How the items are linked:
%: q606->q184, q705->q562, q362->q974, q758->q840, q20->q258, q277->q754, q607->q165, q754->q389, q706->q705, q11->q732, q838->q390, q840->q479, q165->q468, q210->q992, q390->q329, q640->q606, q166->q607, q140->q706, q992->q179, q600->q525, q471->q448, q179->q561, q974->q140, q134->q117, q199->q279, q256->q166, q279->q702, q545->q199, q564->q932, q821->q575, q777->q913, q410->q134, q490->q11, q932->q20, q561->q239, q528->q410, q239->q528, q448->q640, q618->q277, q913->q564, q732->q210, q479->q362, q575->q838, q389->q758, q562->q308, q329->q841, q702->q471, q308->q545, q525->q777, q841->q618, q258->q490, q117->q821, q468->q600, q184->q256
$: q606->q640, q705->q706, q362->q479, q758->q389, q20->q932, q277->q618, q607->q166, q754->q277, q706->q140, q11->q490, q838->q575, q840->q758, q165->q607, q210->q732, q390->q838, q640->q448, q166->q256, q140->q974, q992->q210, q600->q468, q471->q702, q179->q992, q974->q362, q134->q410, q199->q545, q256->q184, q279->q199, q545->q308, q564->q913, q821->q117, q777->q525, q410->q528, q490->q258, q932->q564, q561->q179, q528->q239, q239->q561, q448->q471, q618->q841, q913->q777, q732->q11, q479->q840, q575->q821, q389->q754, q562->q705, q329->q390, q702->q279, q308->q562, q525->q600, q841->q329, q258->q20, q117->q134, q468->q165, q184->q606
*: q606->q165, q705->q279, q362->q562, q758->q140, q20->q210, q277->q479, q607->q777, q754->q362, q706->q199, q11->q561, q838->q277, q840->q706, q165->q913, q210->q528, q390->q754, q640->q607, q166->q525, q140->q545, q992->q410, q600->q932, q471->q256, q179->q134, q974->q308, q134->q390, q199->q640, q256->q600, q279->q606, q545->q448, q564->q11, q821->q841, q777->q258, q410->q838, q490->q179, q932->q732, q561->q117, q528->q575, q239->q821, q448->q166, q618->q840, q913->q490, q732->q239, q479->q705, q575->q618, q389->q974, q562->q702, q329->q389, q702->q184, q308->q471, q525->q20, q841->q758, q258->q992, q117->q329, q468->q564, q184->q468
^: q606->q471, q705->q974, q362->q758, q758->q277, q20->q913, q277->q329, q607->q184, q754->q841, q706->q362, q11->q20, q838->q117, q840->q754, q165->q256, q210->q490, q390->q821, q640->q702, q166->q606, q140->q479, q992->q11, q600->q607, q471->q199, q179->q732, q974->q840, q134->q239, q199->q562, q256->q640, q279->q308, q545->q705, q564->q525, q821->q410, q777->q468, q410->q561, q490->q932, q932->q777, q561->q210, q528->q179, q239->q992, q448->q279, q618->q390, q913->q600, q732->q258, q479->q389, q575->q134, q389->q618, q562->q140, q329->q575, q702->q545, q308->q706, q525->q165, q841->q838, q258->q564, q117->q528, q468->q166, q184->q448
!: q606->q448, q705->q140, q362->q840, q758->q754, q20->q564, q277->q841, q607->q256, q754->q618, q706->q974, q11->q258, q838->q821, q840->q389, q165->q166, q210->q11, q390->q575, q640->q471, q166->q184, q140->q362, q992->q732, q600->q165, q471->q279, q179->q210, q974->q479, q134->q528, q199->q308, q256->q606, q279->q545, q545->q562, q564->q777, q821->q134, q777->q600, q410->q239, q490->q20, q932->q913, q561->q992, q528->q561, q239->q179, q448->q702, q618->q329, q913->q525, q732->q490, q479->q758, q575->q117, q389->q277, q562->q706, q329->q838, q702->q199, q308->q705, q525->q468, q841->q390, q258->q932, q117->q410, q468->q607, q184->q640

The rows follow the links: the fewer symbols apart two items are, the more alike their rows tend to be.

Each row is also shifted at random along 6 hidden directions that mean nothing.

Row, then item:
[ -28  -19  -42   11   24   -7  -23   10   28   10   15   23  -31   -2   29  -22  -16   43  -10  -33   26  -28    8   -7   30  -14   15  -54    9  -14   47    1   27  -24]
item: q575
[ -53   -8   45   19  -34  -46  -46  -15   20  -20  -27   50   19  -37  -14   -8  -22  -56   62   16  -18   18   21    5  -41  -19   12   49   40   20  -43   17  -15   47]
item: q600
[ -18    4  -44  -40   42   19   11  -25    3   28   35    3  -32   16   33   22   -3   55  -26    1   -6  -16   30  -44   43   66    7  -53  -20  -19   32   -4   19   57]
item: q329
[ -15  -26    9    6   -8  -61  -60  -52   61   20   11   48  -23  -38   26   -5  -49  -13   46   14  -35    0   43  -50  -12   38    4   -9   37    5   -7   19   21   95]
item: q732
[ -25  -19  -45  -11   36   -1  -16  -14   22  -11   16   18  -25   -3   27  -17  -10   47   -2  -43   40  -44   15   12   43  -19   41  -55    2  -10   49  -16   18  -24]
item: q838
[  43   11   58   12  -35    4   -7  -14  -31   -1  -11  -17   27   16  -27    7   15  -49   22    6  -18   52  -15   10  -33  -29   -5   60    5   -9  -48  -12  -27   -2]
item: q184
[ -26   37   28    0  -12   25   47   37  -49   -3  -12   26   22   18  -42   24   34  -33  -37   32  -21   33   40   25  -24   -8   88   51   -7    6  -38  -37  -33   10]
item: q471
[  23   10   52   13  -31   13    8   -8  -39  -27  -16  -43   32   18  -38   -2   26  -45   18  -12    9   33  -33   57  -17  -66   18   54   -1   -4  -38  -36  -33  -62]
item: q640
[-107    9   -7   -4   14   37   13  -12  -21   36   38  -46  -22   52    8    4   25   29  -45  -30    0   24   -8  -10   22   -6   20  -25  -24  -38   16  -36    8  -35]
item: q389
[ -94  -39    1   34  -28  -57   -4   18   65  -33  -33  -24   19  -69  -16  -34  -46  -35   19   24    2  -54  -33   31  -34  -12  -46   12   21   59    7   30   18  -40]
item: q20
[ -97  -37  -27   19   -7  -40    2    1   75   24    6  -48  -18  -41   15  -17  -46    8  -22   24  -22  -43  -26  -31  -11   46  -70  -34   -1   28   28   31   42   -5]
item: q561
[  74  -12   58    8  -39  -45  -57  -78   33   23   12   -2   -3  -14    5    7  -31  -49   55    7  -50   44   16  -40  -31   17  -13   38   24  -10  -43   -1    1   78]
item: q913
[   4   27   41   31  -16   38  -86   16  -69   42   22   86  -17   84   20  -14   47    7   35  -75   11  108   -1  -27    3  -84    2   14   32  -83  -22   -2  -22  -12]
item: q140
[-120  -40  -15   37  -12  -42  -34    2   68   24   12  -22  -25  -23   22  -37  -41    8   -3  -18   -4  -25  -30  -21   -7   -6  -53  -38   17    4   32   23   40  -36]
item: q528
[  27  -17  -30    5   18  -27  -33  -13   46   32   28   42  -38  -11   35   -9  -29   29   -9   -9  -11  -17   40  -40   14   25   30  -48   16  -11   31    2   30   41]
item: q410
[  -3   -6  -39  -23   43   20    1  -21   -2  -16   20  -15  -23   14   26   -7    7   52   -7  -47   46  -35   -2   23   53  -24   27  -50  -14  -17   48  -25   10  -41]
item: q841
[-104    1   12   23  -16   36  -29    5  -27   51   30  -55  -18   65   19  -17   27   19  -12  -57    3   57  -71  -30    9  -32  -98  -15  -11  -57    9   13   10  -73]
item: q758
[  -1  -28  -46  -20   44  -11  -25  -39   35  -34    8    6  -22  -24   35  -18  -23   49   26  -43   51  -65    7   23   52  -20   25  -58    2    0   56   -7   17  -22]
item: q821
[ -81   26    5  -33   17   32   47    7  -56  -60  -27    8   36    2  -35   21   37  -11    4   10   33  -13   21   70   13  -28   79   34  -17   16  -18  -36  -43  -15]
item: q199
[ -50   13  -80  -36   62   22   -8   57  -14  -27  -21  121  -11  -23   41    7    5   77   27    9   50  -51   19  -30   51   47  -59  -63   -3   12   45   79    7   53]
item: q618

Complete each set of four: the symbols that take the first to the second take the third to the fourth, perhaps in another order.
Answers are names.
A [  30  -41  -12   41  -12  -33  -56   -8   56   13   17  -30  -24   -7   24  -51  -33   14    6  -57   19  -21  -36    5    8  -56  -31  -40   26  -13   38    4   36  -77]
B [ -75  -19   46   15  -43  -47  -15  -51   46   18   -1  -47    7  -33  -14    6  -38  -60   22   38  -57   13   -1  -24  -44   37  -25   38   12   22  -35    2    6   52]
C [  37  -13   30  -11  -22  -32    9  -45   23  -23  -20  -46   28  -39  -14   11  -23  -40   41   36  -21  -16  -19    4  -25   32  -51   34   -1   34  -29   16   -5   33]
D q279

A [ -51  -25  -22   23    3  -60  -52   19   64   -5  -14  110  -14  -59   20  -24  -51   -1   34   17   -6  -37   54  -20  -12   12   30  -20   48   28   15   37   19   62]
B [  56  -20  -20   22   -5  -50  -19   32   56   -1  -17   78   -5  -55    5  -10  -41   -9    8   40  -19  -31   36  -19  -22   27    5   -7   32   34    7   39   18   53]
C [-157  -35   21   51  -41  -68  -28   -2   81   36    9   -9  -16  -37   -3  -27  -53  -42  -12   16  -49    1   13  -22  -48    2   11    9   34   19   -6    1   32   12]
D q20

A [ 105  -47   -5    6    3  -42  -69  -63   58  -34   -1  -22   -7  -37   28  -41  -43    6   67  -55   44  -46  -28   30   19  -53  -21  -28   23    4   32    1   20  -44]
B [  69  -37  -23   -5   18  -42  -35  -48   61  -22    6    3  -16  -44   28  -21  -42   14   35  -19   21  -53   10    8   19   -1   15  -37   17   14   32    0   19    9]
C [ -33   36   -6   24  -15   22   64  132  -46   -8  -44   64   34   -6  -47   15   29  -22  -50   69  -18   10    8   10  -44   10   -3   42   -8   40  -28   35  -23   -7]
D q640

A [  31   38   10  -61   25   59   32  -42  -73   -3    6  -25   13   43    1   54   45   15    7   14   -1   33    5  -14   28   45  -15   16  -39  -20  -24  -12  -33   54]
B [ -38    4  -27   18   22   16  -50   40  -21    4   13   92  -24   31   28  -27   15   46    7  -63   44   11   21    4   34  -66   45  -36   22  -38   36    0    3  -30]
C [ -15   15   21   -5    0   45  -42  -41  -44   48   41  -30  -22   78   29    3   37   25    7  -59   -2   74  -28  -40   24  -19  -43  -10  -10  -72   -3  -12   -2  -14]
D q821

A [ -17   -2   40   -6  -20  -23   12  -35    5  -30  -19  -14   28  -29  -32   14   -9  -52   24   30  -20   -3   28   31  -28   -2   54   51    5   26  -39  -27  -21   32]
B [  13   -8   22   17  -36  -29   21   19   27    9  -21  -23   20  -35  -23    9  -21  -45   -4   64  -48    2  -17  -24  -48   49  -68   37    1   39  -30   37    5   34]
C [ 127  -27  -31  -13   26  -31  -51  -36   45   -3   11   45  -26  -25   41  -12  -34   33   39  -24   17  -36   23  -22   30   16   -3  -47   20   -4   32   17   21   42]
D q134

A [  80   24   45   31  -44   13   19   50  -33   30   -9    3   20   25  -38   11   20  -50  -30   28  -41   61   -4   -7  -51  -11    2   58    4   -1  -47   -1  -18   -6]
B [   5  -20   23    5  -28  -34   32  -28   45  -17  -12  -88   18  -44  -27    0  -30  -46   -7   38  -27  -32  -19   25  -30   18   -7   27   -9   45  -15  -16    7  -14]
C [  82   21   18  -21   -8    7   35    7  -26  -33  -34    8   34  -22  -27   25   14  -30   21   47   -7    0    4   12  -17   30   -9   44   -9   28  -38   14  -29   39]
D q564

A [  54   -4   28   23  -28  -44  -72   10   20  -20  -35  114   19  -38    3  -14  -21  -40   81   14  -10   20   25  -13  -35  -21  -18   39   55   14  -38   52  -16   68]
B [  -6    9    9  -20   -6  -22   64  -10    9  -28  -26   -7   29  -49  -37   36  -13  -41  -13   85  -35  -33   42   10  -29   70   42   40  -13   58  -34   -7  -17   78]
C [  44   19   10  -50   30   43  -55  -61  -69  -63  -14   39   17   34   22    5   45   27  103  -73   82   14  -20   37   58  -66  -15    5    1  -41   -6   -1  -43   -7]
D q974

A [ 127   -4   16  -25   -1  -27   10  -47   15  -47  -26   -5   22  -43  -16   15  -16  -33   36   32   -2  -32   28   30   -9   16   44   29    6   36  -20  -17  -15   47]
B [  -7  -22   44   37  -47  -48  -30  -12   37   -8  -16  -12   17  -30  -18  -24  -27  -57   33    5  -18    8   -8   22  -43  -38    5   41   31   18  -26   -4   -1  -16]
C [ -19   -6  -15   17    8    5  -37    2   13   63   40    8  -40   40   37  -11   -5   38  -24  -33  -12   32   -5  -55   16    8  -33  -46    6  -45   29   12   29    2]
D q329

A [ -74    3  -31  -25   38   20   -9  -26   -7    8   25   14  -26   19   33    6    6   49   -4  -29   21  -11   20  -16   41   12   18  -44   -8  -27   31  -12    8   16]
B [  95   21  -22  -38   40   50  -31  -17  -62  -29    3   50   -4   39   29    6   41   51   47  -63   65   12   -3   16   58  -40   -1  -23   -5  -44   18    1  -27  -13]
C [  13  -14  -49   -3   26  -10    0   16   39   30   19   21  -33  -15   33   -4  -23   46  -29   10   -5  -32   12  -43   20   51  -20  -57   -1    2   42   23   34   29]
D q841

A [ -33  -25    3   33  -17  -15  -45  -29   44   86   53  -53  -46   32   35  -22  -24   13  -26  -35  -41   38  -28  -71    0   17  -59  -40    5  -41   22    6   46   -7]
B [-137   -6  -26   55    0    2  -25   78    6   45   23   49  -33   32   14  -41    7   28  -53  -44    8   16    4   -8    1  -58   35  -38   19  -31   37   -6   25  -70]
C [  23  -10   -9   -6    0  -46   -1   11   38  -34  -36   69   16  -69   -9    7  -35  -22   36   58  -11  -44   42    2  -23   41   12   13   23   54  -11   35   -1   76]
D q732

A [-149    2  -51   -6   33    6   -9   34    7   -3    4   66  -23   -3   26  -11   -4   49  -10  -16   29  -29   24   -8   30   -1   17  -47    7   -5   40   18   13   -1]
B [ -48  -11  -43   31   18   -4  -40   59   21   21   11   77  -31    4   33  -35  -11   43  -11  -34   22  -12   11  -18   19  -28    1  -52   24  -16   45   26   25  -28]
C [  -6   27   59  -43  -11   43  -32  -94  -66    6   14  -54   15   55    9   36   38  -12   66  -26   -5   72  -38  -26   14   11  -78   39  -21  -49  -49   -2  -34   42]
D q705

A [   7    6  -26   10   22   37   -3   28  -25   17   20    2  -23   46   16  -15   25   44  -35  -53   35   10  -14   11   31  -47   21  -39   -6  -38   37  -21   10  -71]
B [ -60  -26  -57   -8   30    1   26    4   35  -11    6  -63  -17  -18   19  -16  -15   49  -29  -13   31  -70  -41    6   35   19  -49  -62  -25   17   59   11   34  -59]
C [  66   14   35   -8  -13  -15    4   -9  -13  -23  -23   40   22  -20  -26   18    2  -42   28   35  -18   16   44   17  -24    3   58   48   15   19  -39  -12  -29   57]
D q471

A [ 113    3   37   10  -29  -14  -71    9  -23  -40  -45   79   34  -15    2   -8   10  -31  103   -7   18   34  -27    1  -24  -38  -87   48   36    0  -43   63  -29   22]
B [-111   27   23    2   -6   36   -8   17  -61  -10  -12   25   16   35  -12    6   40   -7   18  -23   19   38  -15   18    2  -44   -4   27   -1  -22  -22   -2  -28  -24]
C [ -70   24    4  -18   12   47   12   -2  -49   30   21  -18   -9   53    8   16   37   22  -21  -19    0   44  -12  -22   17    7  -17   -8  -25  -39   -3   -9  -12   -6]
D q575

A [ -73   28    6  -15    7   39   16   25  -59  -34  -26   18   26   21  -15   11   39    1   13   -5   31   13  -11   33   10  -30   -3   24  -10   -3  -16    3  -33  -26]
B [ -85   34   10   18  -21   25   44   99  -48   -1  -30   46   26   12  -42   13   34  -25  -42   45  -18   30    7   11  -35   -8   11   47   -4   15  -32   13  -25  -11]
C [ -26  -25  -64   29   14  -21  -10   82   48    4  -12   40  -21  -34   25  -36  -26   41  -16   -2   22  -58  -29  -19    6    7  -78  -58   15   22   53   67   39  -42]
D q838

A [  28  -23   23   65  -46  -53  -23   38   53   41    3   18  -11  -21  -15  -31  -37  -45  -25   16  -49   20    9  -17  -58  -19   17   20   36    9  -10    7   22  -11]
B [  27  -14   51    6  -21  -41  -16  -77   26  -33    0  -11   13  -24  -29   -6  -22  -60   31  -10   -8    2   54   60  -24  -55  144   46   26    9  -33  -76  -20   10]
C [ -29  -39    6   21  -24  -48   -5  -21   66   -6  -11  -56    7  -53   -6  -20  -46  -32   10   20  -16  -36  -27    9  -29   12  -42    6    9   38    1   14   22  -18]
D q777

A [  43  -34    8  -19    2  -42   -1 -104   63   -5   22  -84  -12  -35    7    3  -47  -15    9    7  -20  -38   14    4    5   35   32  -13   -5   15    9  -38   22   32]
B [ -13   -2  -51   17   34    1  -26   51   12   13   15   98  -35    9   26  -22   -5   50  -22  -34   26  -14   51   -6   28  -29   77  -53   20  -20   45   -4   17   -8]
C [-147   14   12  -13    9   34  -26  -18  -46  -14    2    8    6   38   11    0   30   15   36  -45   33   30  -20   10   24  -42  -20    3   -2  -35   -7   -4  -21  -22]
D q606

A [  58  -40   15   40  -29  -41   10  -37   67   45   36 -116  -26   -4   -6  -24  -38  -24  -57   -9  -39  -10  -16    5  -22   -9   28  -15   -2    1   16  -51   36  -58]
B [  11  -38   26   43  -28  -29  -27  -70   59   80   71 -122  -47   37   15  -27  -32   -9  -56  -46  -49   31  -19  -28   -9  -16   27  -27   -3  -45   20  -64   44  -54]
C [-100  -15   13   35  -34  -50   54   24   60   34    6  -27   -4  -39  -39    5  -39  -53  -77   73  -78  -15   52   -7  -60   44   89   25    4   46  -14  -34   19   34]
D q732

A [   7  -16  -47  -15   32   -5  -18  -12   31   12   18   13  -31  -12   41   -5  -20   49    4  -12   12  -34   -3  -35   32   36  -44  -57   -4   -5   43   27   31   22]
B [  51  -30    5   19  -14  -34   32  -39   65   47   41  -99  -29   -8   -7   -8  -37  -10  -75   13  -50  -16   19  -11  -14   30   65  -22  -12    4   20  -57   39  -16]
C [  -8   42   52  -47   -2   37   28  -68  -60   20   22  -33    9   45  -20   61   35  -25   -4   24  -41   64   39  -17   -2   42   61   46  -28  -29  -56  -52  -39   86]
D q974

